Rows are numbered. After the first five, each row is followed by the numbers of the four nearest rows among all rows above it, by straight-line distance, nearest first.
0: [ 24 -13  16  -9  12  17   3  16 -10 -11  -5 -16  -4   5 -17  12   2   3
  46 -23   5   3 -11 -19 -26  -1  15   9 -16  26  -3   6 -13   1   3  15
  24  -9 -13  -8   2  12   6  14  -7 -40 -33   9   4   2 -12   5  12  -8
   0   0  -5  -7]
1: [  2  13  22 -15  15  14  -7  24 -13 -26  -2 -21  13  -5  -6  28  -1   9
  35  -8   9   0  -9 -46 -21 -12  -8  12  -5  11   3   9  -7  -4   7  -3
   3  -5  11 -17  -4  10  -2 -20 -14 -30   0  38  21  -4  -8  17 -10 -21
  -3   2   2  -3]
2: [  3   5  12   5  13  -5 -33  42 -16 -11  21 -11  -2  -3 -36  11 -15   4
  14 -20  10  -4 -18 -22 -12 -11 -10 -16  -7  -9  15  12  -4   3  -2 -12
  18   3  24  -2 -18   4  13  -2 -30 -24 -18  23  15   7 -25  -9 -17 -17
   1 -16  20   1]
3: [  2  12   6 -23 -10  -8  -2   2 -14  -8  -6 -24   3 -12  15  27  10   6
  15  -9  12  -1  -6 -39 -24  -4  -7  12  -9   1  25  14 -19  14  11 -14
   9 -16  22  -6   5   2 -25 -12 -15 -41 -21  31  11 -12   7   3  -2 -21
   1  11   2   1]
4: [ 12   0   3 -15  18   0  -9  19   0  -2  -9 -23  18  -4  -7   3  18  -3
   6 -15   7   3  -4  -7 -14 -15  -9  -4 -11  14  -2  17 -21   5 -19 -10
  21  10  26  -2  -9  14   4 -11 -15 -14 -10  34   6  -3   8   9   2  -7
   7  10   2 -33]
5: [ 27 -12   7 -12   7  11 -11  23  12 -17  -5 -13  -1 -10   5  13  11  -3
  12 -23   2  -2   2  12 -31  -1 -10  -3 -15  10  14   6 -19  -1  -5  -4
   5 -13  27   2   1  10   9   2 -17 -15 -28  32   8 -12   8  -1  -7  -7
  -5   5 -10 -15] : 4 0 3 1
6: [ 13  -9  18 -26 -10  28  18  28 -24 -15 -19 -36  24  -1  16   6  29   3
  38 -22   5  -1 -10 -63 -22  -5  -3  20  -9  30  -9  16  -1  25 -26  -3
  20 -26  -7 -15   0  29   2  -4  -5 -55 -14  13   2  -1   5  12   4 -16
  -7   4 -20  10] : 0 1 3 4
7: [-12  15  17 -16  13  20  -7  39 -11  -8  -4 -24  24  -6 -12  20 -15  -4
  33 -16  17  13 -14 -24 -24 -12 -13   4   2  26   2  -1  -8 -11  -9  -1
  20 -10   2   0 -14  12  17  -2 -17 -27   6   7  15   4 -11   9   8 -19
  16   5   1 -17] : 1 4 0 2
8: [  1 -13   9  -6   5  26 -27  22 -14 -20   2 -26  10  -1 -18   0  -7  11
  17 -12   1   3 -16 -26 -13 -11   1  -9  -7   9   0  -7 -17   8 -10  -3
  24 -16   7 -13 -22  22   6   3 -16 -31 -12   0   6  10 -23   3   2 -30
   1 -15  15   0] : 7 2 0 1
9: [ -6  14  19   3  10  -3 -15   9 -18  -4  -2 -12   0   3  -5  18  18   4
  17 -13   2  -4   6 -36 -11 -13  10   9 -11  14   3  20  -2  16   5   9
   2 -14   3 -11   2   3  -9  -4  -7  -7 -17  28  13   1   3   5 -12 -11
  -4  -9   1 -18] : 1 3 4 0
10: [ 16   6  10  -4   4  -6  -4  18 -15 -17  12  -9  17 -23  15  24  11   1
  34 -20   0  -1 -14 -46  -7 -30   6   4   5  -7  22 -12   6  17   0 -17
  19  -3  14  -9   5   4 -15  -7  -6 -14 -14  20   1  12   4   4   1   2
  -8  -3  20 -10] : 9 3 1 4
11: [ 13   6   4  13   9  -2 -17  31  12 -10   1   2 -23  -4 -34  26   0   2
  12  -4   2   1  -3 -21 -10 -21 -31   1 -26   1  26  18  -7   2  10  -8
   5  11  25  -4   3 -13 -16  -6  -2   0 -23  41  16   5  13 -11  -3  -6
 -17  10   1 -22] : 9 5 4 2
12: [  8   9   3 -11  15   8  -8  36 -19 -13  -7 -12   1   2 -10   1   7  -5
  10 -21   8  17 -11 -30 -15 -11  15  -4 -25   6  10  16 -10   4  -1  -3
  16  12  15 -19   4  16 -15 -13   3 -18  -2  19  11   9   3   8   3 -26
  -1   9   4 -17] : 4 9 1 8
13: [ 22  -6  10  -4  13 -11   1  31   1  -4   2  -9   0   6 -27  13   8  -4
  20 -12   6   1  -2 -11 -17 -10 -26   2 -13  13  12   9  -3   9   8 -18
  -7   3  31   2 -14  -2  -2  -4  -6  -1  -3  37   6   6  -6  -1 -10 -17
   0 -17  15 -12] : 11 4 5 2
14: [ 13  -6  25  -5   2   9   8  24 -20 -17   1 -41  14   1  -4   2 -17  -4
  12 -24  13  10  -7 -15 -31  -7   0  22  -7  11  -9   7 -28   8  -5   8
  10  -5   9 -11  -3  21   4 -22  -6 -19 -11  12  19  -1 -30   3   9 -17
  11  -3  -7  -4] : 7 8 1 0
15: [ 30   4  13  -7   9  -2 -17   5   9 -17  15  -9  -2  -1  -9  24   4   0
  21  -6  -1   0  -4 -16 -10 -13 -13  16 -21   1  20 -15 -11  -4  13 -11
  -6 -13  39   5   3   5   5 -13  -5 -27 -16  22  21   2  -4   8 -13  -4
   2   4   6   7] : 13 5 1 3
16: [  3  12   7   3  18  14 -26  17  -8  -4   0 -15  13 -12  -8  16   5   0
   9 -10   1  -1 -10 -26  -7 -15   2   5 -20   7  12 -12 -21  -6  -3  -2
  13  -3  17  -7  -8  14  -3   6 -14 -17 -33  21   2  -1   8  12 -18   2
  13   0  -2  -8] : 9 4 15 5
17: [ 16   4  12  -8  16  11   2  19  -3  -8  -2 -11   5  -5 -23  -2   4  -2
  36 -25  -4  -5   3   1 -22  -4  -2   0  -9  11  -3   4 -10  -7  -3  -8
  -4  12  26  -5 -15  22   3  -6  -7 -30  -1  30  -9  -1  -1  23  -5 -16
  -2   4   1   1] : 4 13 5 12
18: [  3   3  10   1  16  13   5  18  -9 -17   3   5  10  -8 -10  -1 -12 -15
  25 -20  16  -5  -2 -28 -25  -8 -19  -3  -4  21   5  -3 -15   6  -5  -9
  23  -2  19 -13 -10  21 -11  -7  -7 -33 -14  11  12   6  -8  15   7 -22
  -6  11   5  -6] : 17 12 7 1
19: [ -2 -24  38   0  18  41   8  28 -12  -3 -15 -55  10  -6 -23 -20 -46 -21
  28 -11  31  26 -13  -7 -56  -5  21  -8   2  21 -23  15 -24 -38 -24  13
  35  10 -33  -6  -8   6  48  12   3 -35  10  -7  18   4 -30  -5  38 -24
   8   3 -17 -45] : 7 14 0 8
20: [ 19   0   2   5   5   7  -4  11 -14  -6   3  -7   3  -3 -23  22   5   2
  16  -7  11 -14   1 -34 -12  -6   1  -7 -26   1  15   4 -17  14   7  -2
   4   2  12 -21  10 -14 -34 -12  -7 -29 -26  31   5  -3  -1   3  -4 -12
 -10 -11 -13  -3] : 9 3 16 12
21: [  7   9  -4  -6   1   5   0   2 -35  -4 -12 -12  20  -8   6  11   2   7
  46 -17   9   3  -9 -45 -25 -23 -12  12  -6  24 -17   5 -10  14  -6  -6
 -23  -7  13  -8   2  23  -1   1  -8 -27 -25  26   8   0  -9   1 -11 -17
  -5  11   4  -7] : 1 9 18 3
22: [ 15  -3  23   0   6  21  -8  15  -3 -19   3   1  11  -1 -30  19  -9  -6
  18 -23   3  -2  -7  -7 -35 -19   3  -6  -8   4   7   8 -15   4  -1 -19
  -5   6   3 -13  -6  16   0  -9 -11 -47  -5   2  11   1   4   7   7 -20
  -4  -3   1 -19] : 18 17 12 8
23: [ 13 -15  18  -3   2  -3  -5   9  -4  -7  -8 -25  -9  -4  -7   8  -2   3
  27 -14  16   2  -6 -29 -22  -6   5   6 -17   4  -1  16   5   6  11  -3
   7 -20  19  -7  -8   7   0   4 -15 -30 -21  20   1 -15 -13  -5   3 -15
   4  -1   3   5] : 0 9 3 1
24: [ 27   2   5  -6  17  -3 -16  35  -3 -12   5  -4 -19  -5  -9  18 -14   8
 -11 -14   3   3  -5  13 -11 -25 -38  13 -17  12  20  24  -9   5   0   6
   4   1  24  -1   0   1  -7  -8 -24   9 -32  39  16  -5  -2 -10 -17  -8
  -4  -3  -3  -6] : 11 5 13 15
25: [  9  24  -2 -15   1  -2   2  20 -13 -18   1  -9  13 -10  14  14  17  -7
  14 -15  10   1 -21 -52 -17 -19 -20  13  -9  -9  17  -4   6  16  -6 -12
  13  -7  26  -3  -3  14  -6 -10  -6 -36 -26  26   8  -9  14   6  -9 -23
  -3  17   7  13] : 3 10 1 18
26: [ 19  -2  14  -4  18  14 -10  33 -13  -7   1 -28  12 -12 -12   8 -14   5
  12  -5  -3   7 -12  -1 -16  -7 -13   2  -6  13  -1   7  -8 -15 -17   6
   3   7   9  -6  -8   4  17 -11  -8  -8   3  25  20  -9 -21  -4  -5 -19
   1  10  -5 -15] : 14 7 4 17
27: [ -5  -6  11   9  22 -11 -11   8  13 -23  12  -9  -6  -7 -26  11 -20   1
   4  -6   9  -3 -13   8 -23  -7 -19  -2   2  20  15  19 -27 -13   2 -12
  15  -4  25   4 -14  -9   6   2 -21 -20  -7  31   6   1 -19  -5 -10 -13
  -4 -16  14 -11] : 13 2 26 24
28: [ 41   1 -14  20  17 -20  -7  13  -9 -16  20  -2 -26  -3 -31  27 -11   3
 -16 -12  20  -7  -1   5  -4 -12 -16  17 -18  12  16  -8 -14   1  19 -13
 -13   1  27  -5 -19 -23 -44 -10  -7   6 -33  16  21   5 -15  -7 -12 -13
  -5 -17  24 -11] : 24 13 11 20
29: [ 11  -2   5  -5   8   2 -18  36  -3 -22   4 -27  13   3 -10   6   3   8
  24 -10   9  12 -20 -24   2  -8   7   8 -18  30  -7 -13 -18   0   6  10
  15 -12  23  -8  -9  13   9  -6 -21 -18 -22  25  16  -2 -23  -1 -11  -4
  -3  -7  15  12] : 8 16 23 1
30: [ 38  -9  -4   9  26  -1  -7   1  22  -4  30  -1 -22 -12 -24  27 -29   7
 -11  -8   6   1  -1  12 -10 -27 -20  -7  -8 -12   8  -4 -18   1  -5  -3
   5   7  15  -8  -8 -11  -9  -1  -3  -2 -31   7  22   0 -32  -8  -2 -13
 -15  -2  12 -12] : 28 24 27 11
31: [ 20 -16   6  17  20   9   1  31   1 -13   7 -32 -15  -8 -26   2 -41  -5
  10  -8  -2  -1  -7   7 -53  -5  -3  -1   0  -1 -11  15 -32 -35  -7   7
  32   5  -2  -7 -19 -11  22  -8 -14  -5 -19  26  14  -1 -33   1  21 -21
  -5  -6   4 -15] : 26 27 14 30
32: [  0  10  23  -6   5   4  -1   5  -6   2   0 -15   1   0  -2   1 -18 -11
  27 -10  22   5 -10 -30 -27 -16  -4   3 -17   6   3   7 -13   5   2  -1
   7  -7  17   4   5   9  -2   0   0 -30   4  19   7 -10 -19   2   2 -11
   6  14   2  -8] : 23 18 14 1
33: [ 11  12   1 -11  14  11 -16  15 -23 -15   3 -14  14 -10 -10  15   7   8
  31 -11  20  -8   1 -20 -23  -7 -15  -1 -13  -9   6  12 -14  -4   3  -1
   2   3  14  -8  15  12 -19 -13 -17  -5 -12  42  15  -3   4  13  -8 -11
  -4   7  -8  -1] : 1 20 9 16
34: [ 22  10  13   0  19  10  13  17  18  -8   6 -14   0  -1   4  30  -2 -10
  21   0   1  -2 -11 -16 -18 -14   0  11 -18  15  20  -2  -4   4  14   7
   3  -4   7  -8   7   0   0  -5 -14  -9 -16  27   3  -3 -16   0   8   5
   4  11   8   0] : 15 32 23 16
35: [  9  -4  23  -6  15   3   8  16  -7  -5   3   0   6 -13 -20   7  -2 -13
  20  -8  11   3  -9 -31 -30 -12   4   6 -26   8   8  19 -12   5  -2  -6
   9  -3  23 -19   7  12   9  -8  -7 -19 -16  19  14   7  -6  -2  -5 -19
  -9   4  -5  -6] : 32 18 12 23
36: [ 15  -3   7  11  17 -23 -17  11  -5 -11  12  -7   3 -16 -30  14  -3   3
   3 -14   8  -4  -3 -10 -27 -17 -12  -6 -15   1  13   2 -23   1   8 -10
  -7  11  44  -5 -11  -2  -2  -2  11 -18  -5  -4   6  16   3  -2  -7 -14
   4  -2   6  -8] : 13 15 35 27
37: [  4   4  24  -2  10  23 -16  27 -10 -16   1 -13  -2 -17  -3  18 -26  -8
  12 -10  14  19 -10 -17 -18 -13 -21 -18 -23  12  19 -15  -7  -1   2 -15
   6   2   4  -3  -6  -4  13  -2 -15 -22  -7  30  24   4 -19   3   4 -10
  -3  11  11  -8] : 26 32 7 18
38: [ 28   5  10 -14  28  -2 -23  16  -4 -15  12 -24  -5  -3   4  27   4   9
  16 -10  12  -6  -5 -28 -10  -9 -16  13 -19   2   8  -1   0  10  -6  -7
  -6   0  50  -3 -14  11 -13  -6 -25  13 -19  33   2   0 -11 -10 -15   1
 -11  -8   3  17] : 15 13 33 24
39: [ 27   4  10  -8  12  -3  -7  19  -2 -19  10 -18 -18  -3 -16  18   5   5
  13  -7   6   4 -12 -26 -10  -8  -7   5 -29   8   8  16 -18   9  26  -6
   2 -11   6  -6   3   7 -11  -9 -11 -17   0  24   6  -8 -21  -4  -5 -14
   1   2   4  13] : 23 34 15 35
40: [ 10  28  -6 -13  15   2  -7  24 -13  -6   0  12  -4   9 -53  25  13  -3
  20 -10  -9  -4   3 -38  -8 -13 -14  36 -20  17   7  13  -9   5  16   3
   2  -6  21   0  -4  16 -17 -14 -11  -5 -23  32  14   2 -17   8  -7  -7
  -8  10  15   0] : 39 9 13 11
41: [ -6  19   5  -9  10  19  -4  27 -18  -3   0 -20  17 -17  -4  11   4   9
  40 -14  11  11 -10 -49  -3 -13  17   4  -1  11   7   4  -6  12 -14 -10
  19 -16  12 -17 -11  29  -2  -4 -13 -36 -13  15   1   5  -6  12  -7 -14
  -2   4   9   9] : 1 8 18 16
42: [ 14 -13  19  -3   8   2  -9  24 -12 -13  -4 -39  17  -8 -11   6 -24   3
  17 -11  14   6 -12 -11 -32 -10   6  -3   7  18   6   7 -15 -12  -7  18
  29   1   4 -10  -4   2   2  -4 -16 -27 -10  10  10  -6  -7   0  17  -6
   9 -10  -4 -10] : 14 26 7 0
43: [ 17  -2  12  -7  25  -9 -16  16  14 -12   5  -3  -6 -15 -27   7   0   1
   4  -5  15   6 -17 -18 -21  -9 -19   4 -16   1   1  13 -10  -3  10  -9
 -11   1  45   9  -2  -3 -22 -17   4  -9 -34   5   6  -6 -14  -7 -17 -12
  -5  19   8  11] : 36 15 39 13
44: [ 14 -20  20 -11  19  18  -3  34 -13 -12  -8 -37   8   1 -11  -6   3   0
  32 -24   8  11  -3  -8 -11  -9   3 -17   3  16  -5   5 -25  -7  -4   4
  10   4   8 -12 -18  10  21  -2 -19 -25   0  28  10 -11  -6  -2   5  -8
   7   6 -11 -22] : 26 42 4 17
45: [ 16  -7   6 -11   6  10   1  26  -5  -3   1 -28  -2 -11 -19   7  -5   1
  25  -6   9  -9 -15 -26 -13  -6   4   6   0   8   6  20 -14 -13  -7   2
   4  -6  21  -8 -23   7  -7 -16 -23 -17  -4  26   0 -13  -4   0  -5 -24
  -6   3 -16   1] : 23 26 17 35
46: [ 35  -5  -4  28  28  -6 -34  17  20  -9  39  17 -45  -8 -57  36 -30  10
 -10  15   6 -15   8  22  10 -18 -31   9 -19 -18  39  21  -6 -22  23 -22
  -9   2  31  -2  -4 -30 -36 -14 -22  27 -40  11  13   1 -30 -21  -8 -11
  -4 -12  35  -7] : 28 30 11 24
47: [  7  -5  30  -2  17  16  -5  -6   5 -10  12  -9  10  -2 -30  -4  -8  -1
  13  -8  17  17  -6 -22 -38 -20  -7  -5  -7  -5   3 -11 -11  -6  -5  10
  24   1  25   5   2  13  -4 -12  -3 -15 -20  19  11  -4 -26   0  -8 -10
  -3  -7   1   9] : 32 35 18 23
48: [ 22   0  20  -3   4  -1  -9  28   3  -6  11 -23  -6 -10  -8  25 -15  -5
  16  -4   7  -4 -11 -22 -20  -6 -15  12  -1   3  19  20 -14   7  17   0
   2 -23   7  -1   4  -1  12 -12 -13  -8 -17  33  19   0 -12  -2   6 -18
   2  12   1  -5] : 39 34 23 35
49: [ 22   2  19   3   6   6  -9  24 -11 -17   4   5   6   3 -12   3   3   4
  28 -12   9   9   3 -34 -11 -15  -1   1 -16  15   1  -5 -11   9  -8   2
  12   0  31  -8  -6  18 -25 -16   0 -28  -1  12   9  10  -3  14   5 -23
   2  -3   7  -2] : 18 12 35 17
50: [ 32  -4   3  -4  -3 -14 -18  17 -11 -19  12  12  -8   1 -16  21  -9   0
  20   0   6  -1  -1 -23  -5 -16 -33  10 -28   0  14 -20  -1  15   9 -10
  -6 -12  22   8  -3   9  -6 -12  -3  -3 -12  42  11   2 -10   8 -13  -9
 -12   7  10   5] : 15 13 39 38
51: [  3  25   2 -12 -12   7 -15   1 -19 -19  -7 -28  28  -9  16  32   8  -3
  30 -19  -1  -1  -1 -45 -15 -13  -5   7 -10   6  14 -17  -3  26   6  -7
   5 -13  40  -2   5  24 -28  -5  -4 -40 -16  39  -1  -8   9  10  -9  -6
   4  -1  11  25] : 25 3 10 41
52: [  3   3  15 -12  13   3   6   9 -27 -16  -4 -11  18 -13 -10   7  -2   9
  40 -21  -1  -4 -10 -31 -16 -20   2  13 -13   0  -8  -1  11  10 -16 -13
  -1  -5  32  -1 -13  22   0   0  -2 -33 -18   3   5   1  -5  11  13 -12
 -10   3  11  -1] : 41 21 49 18
53: [ 14   2  30 -14   1  13   7  20  -6 -21 -10 -16  31  -1  -3  17  11   3
  25 -13   1  -3 -15 -41 -24 -11 -11   1 -14  -7  -7  -5 -18   4 -21   2
  12  -4  24  -8   3  18  -5 -23 -12 -23 -15  37   8  -4   0   4 -23  -6
  -8  -3 -11  -5] : 1 33 35 49
54: [  9   6   4   0  14  13 -13   3 -14 -21  11 -27  14  -6  -4  18   1   8
  24 -12   1  -5 -19 -30  -7 -10  -2   4  -6  16   6 -15  -6  -9  -4 -11
  15 -11  24   0   7  11 -20 -12 -14  -5  -8  35  10  14  -5  12  -4 -11
  -1  -2  -5   8] : 33 16 1 49
55: [  5  40  -5 -14   9  -2   6  13 -32 -25   7   5   2   0  25  12  40   1
  38 -21  -5  -5  -2 -63  10 -24 -14  45 -22  -6  19 -23  20  25  12 -19
 -13 -12  31 -11   9  26 -40 -14  -1 -11 -52  38  -5   3  13  23 -17 -15
 -13   4   4  23] : 25 51 10 3
56: [ 32 -10   9  30  24   6 -25   7   2 -12  18 -27 -20  -8 -17  22 -11   4
 -12 -13   4 -10  -8   3  -1  -1   0  -1 -24  -1   9   5 -21   5  10  -7
  -5   8  20  -2 -11  -5 -21  -4 -23  -9 -24  25  16  15 -25  -2   5 -13
  -4  -8  10 -14] : 30 28 39 27
57: [ 12 -19  15   5  20   5 -17  15   4  -6  20 -13 -34 -15 -35   4 -22  -7
  11 -11  17  -2  -6   6 -15 -10 -14 -31 -16  -2  16  13 -22  -5 -11  -3
   9  14  -2  -3   2  -3 -18   0   2  -8 -33  33   7   6 -23  -2  -8 -11
  -9   6  -1 -18] : 30 56 27 11
58: [ 10   8 -11  -9  13   2 -11   5  -9  -8  23  14  -6   7  -7  36  11   5
  27 -13  13  -8   9 -34 -16  -3   2  18 -20  -5  29   4   5   1   7  -9
   2 -22  40  -6  21   3 -10  -1 -12 -11 -51  26  11   5  -5   1 -17  -2
   1 -11   0  11] : 15 20 38 33
59: [ 28  -9  -3  -4  12  12   1  11   4 -19  14  11  18  -6 -23  13 -21   7
  23 -18  19   8   1 -22 -19   5  -6  11 -26  10  -1 -10 -15  -2 -10   6
  15  -5  14  -9   3   7   0 -12  -2  -3 -28   2  23   4 -22   4  -1  -4
 -15  -1   1   0] : 35 47 18 49
60: [  6  -4  18 -12  18  22  -7  13  -8   2  -1 -47  12 -11 -32  -3 -22  -5
  25 -10  16   6  -3 -16 -40  -6  -6  -2 -11  30  -2 -10 -25  -5  -3  17
  11  -5   1  -2  -7  12  16  -4 -12 -43  -9  -2  14  10  -4   6   9 -21
   1  -8  11 -11] : 42 7 8 14
61: [ 26  -8  14  -6  13  29  12  26   0 -16   4 -32  16  -9 -31  -6 -20  -4
  32 -17   0  -3 -20  -7 -26 -13   3  -3   3  11 -12  -3 -12  -1 -12  13
  14   8  -5   3 -16   2  15 -23  -8 -28   1  13  10  -3 -14   5   9 -23
  16  -9   3  -5] : 42 60 26 44
62: [ 29 -15   9  -6  12   8  -1  25 -17  -5   6 -27 -10  -5  -2   5  -7   1
  16 -22   9  17   1 -23 -26  -6  13  26 -17   8   3   4 -17   1  -3   2
   5 -10   2  -4   0  14  -4  -8 -25 -21 -12  23  11  -6 -21   1   3 -15
   0  -2 -12   2] : 14 23 45 39
63: [ 23 -23  11  -2   9   1  -3  22  -1  -7  11  -9   1  -1 -34   7  -5   4
  27 -12  14   1  -1 -17 -28  -7  -4   6  -6  14   5  17  -6   1  -6  -4
  -6  -8  25 -12 -10   8  10  -8 -13 -21  -9  23  13   4 -11 -11 -10 -17
  -3  -3 -15   1] : 35 45 23 13
